Below is a small trained network, with its code and all its weights. Each question gives an input and a class and asks what happens when units are switched off, that is, made to give their printed mean instead of their output.

import numpy as np


def w(rows, s, z=0):
    codes = np.array(rows[::2]) - 128.0
    scale = np.full(codes.shape[1], s)
    scale[-1] = z or s
    return codes * scale


def f(y):
    return np.maximum(y, 0)


def log_softmax(a):
    a = a - a.max(-1, keepdims=True)
    return a - np.log(np.exp(a).sum(-1, keepdims=True))


def net(x, mask):
    res = np.array(x, float).reshape(1, 5) / 4 @ E
    y = f(res @ A[0][:, :-1].T + A[0][:, -1])
    res = res + np.where(mask, y, B[0][:, -1]) @ B[0][:, :-1]
    return log_softmax(res[-1] @ U[:, :-1].T + U[:, -1])


A, B = {}, {}
E = w([
[138,197,92,100,108,129,35,197,229,111,5,254],'x0',
[115,60,189,231,44,163,133,10,62,140,66,141],'x1',
[39,205,37,123,73,159,76,92,217,102,214,179],'x2',
[198,165,107,132,105,115,80,114,131,121,121,82],'x3',
[147,99,141,113,129,131,120,119,155,137,139,143],'x4',
],0.0092)
A[0] = w([
[112,163,100,142,117,165,113,140,166,131,141,165,119],'neuron 0',
[106,111,126,169,72,144,117,67,119,111,90,149,1],'neuron 1',
[104,127,130,160,88,131,114,66,126,129,84,157,172],'neuron 2',
[136,121,164,121,147,86,142,89,100,148,133,94,135],'neuron 3',
[118,160,145,135,134,121,128,125,108,157,92,137,73],'neuron 4',
[117,111,116,123,132,122,150,96,103,115,254,63,129],'neuron 5',
[171,98,154,113,170,109,147,196,92,127,59,115,157],'neuron 6',
[113,132,132,152,106,145,121,108,127,119,107,133,144],'neuron 7',
[151,67,156,182,108,163,152,75,54,130,118,99,135],'neuron 8',
],0.018,0.0072)
B[0] = w([
[80,126,157,105,128,36,131,120,122,106,80,104,192],'neuron 0',
[176,211,162,125,206,166,137,185,147,241,100,161,183],'neuron 1',
[157,98,109,140,114,219,154,135,111,158,189,145,198],'neuron 2',
[126,59,128,119,124,102,139,144,138,71,158,116,189],'neuron 3',
[121,75,136,147,145,138,122,82,152,114,163,147,143],'neuron 4',
[183,185,150,163,139,240,113,130,128,254,87,175,237],'neuron 5',
[142,186,131,164,129,251,129,104,132,254,146,162,212],'neuron 6',
[149,132,104,124,142,166,120,98,108,183,146,53,161],'neuron 7',
[102,84,91,85,91,29,102,131,139,1,128,89,252],'neuron 8',
],0.0093,0.026)
U = w([
[175,149,145,151,131,247,148,105,106,193,196,134,206],'0',
[136,248,153,120,151,187,109,126,171,222,130,173,205],'1',
[45,109,98,47,51,15,114,99,142,2,131,76,3],'2',
],0.0065,0.00066)

Each question gives the input, the list of numbers given to net, and the class t.
The units are the neurons (one row each of A and B). Each row of codes is followed by its name. A weight is (code - 128) times the scale printed after its matrix; where a second scale follows, it is the last column's (A, B and U).
mask holds one flag per neuron, in row order. A switched-off neuron (its flag False) gives its mean, the last column of its row in B, instead of its output. The means were averaged over made-up inputs and are rounded, as every weight is.
A unit's drop is (log p(t) with every unit on - log p(t) with that unit switched off) / (log p(t) with every unit on - log p(t) with every unit switched off).
most important unit: the unit with the biggest drop
k most important neurons: the k neurons with the biggest drops, biggest first
drop of u: that unit's drop, to one decimal
input [1,-4,7,8,-6], class 2: most important unit	neuron 6
input [7,8,0,1,-4], class 0: 2 most important neurons	(neuron 2; neuron 7)
input [5,-5,4,4,8], class 2: 2 most important neurons	(neuron 5; neuron 6)
input [-8,2,-6,2,-5], class 2: 2 most important neurons	(neuron 8; neuron 3)
input [8,-8,2,0,1], class 2: 2 most important neurons	(neuron 5; neuron 0)
input [-8,0,4,6,0], class 1: 3 most important neurons	(neuron 5; neuron 2; neuron 7)
input [-1,4,-3,-8,-6], class 2: 2 most important neurons	(neuron 8; neuron 5)
input [-5,2,-3,-4,-4], class 2: drop of neuron 8	1.2
input [4,-4,1,-5,-7], class 2: drop of neuron 0	0.1
input [-7,-6,4,7,5], class 1: drop of neuron 5	0.9
input [3,0,1,7,-5], class 2: 3 most important neurons	(neuron 5; neuron 6; neuron 1)
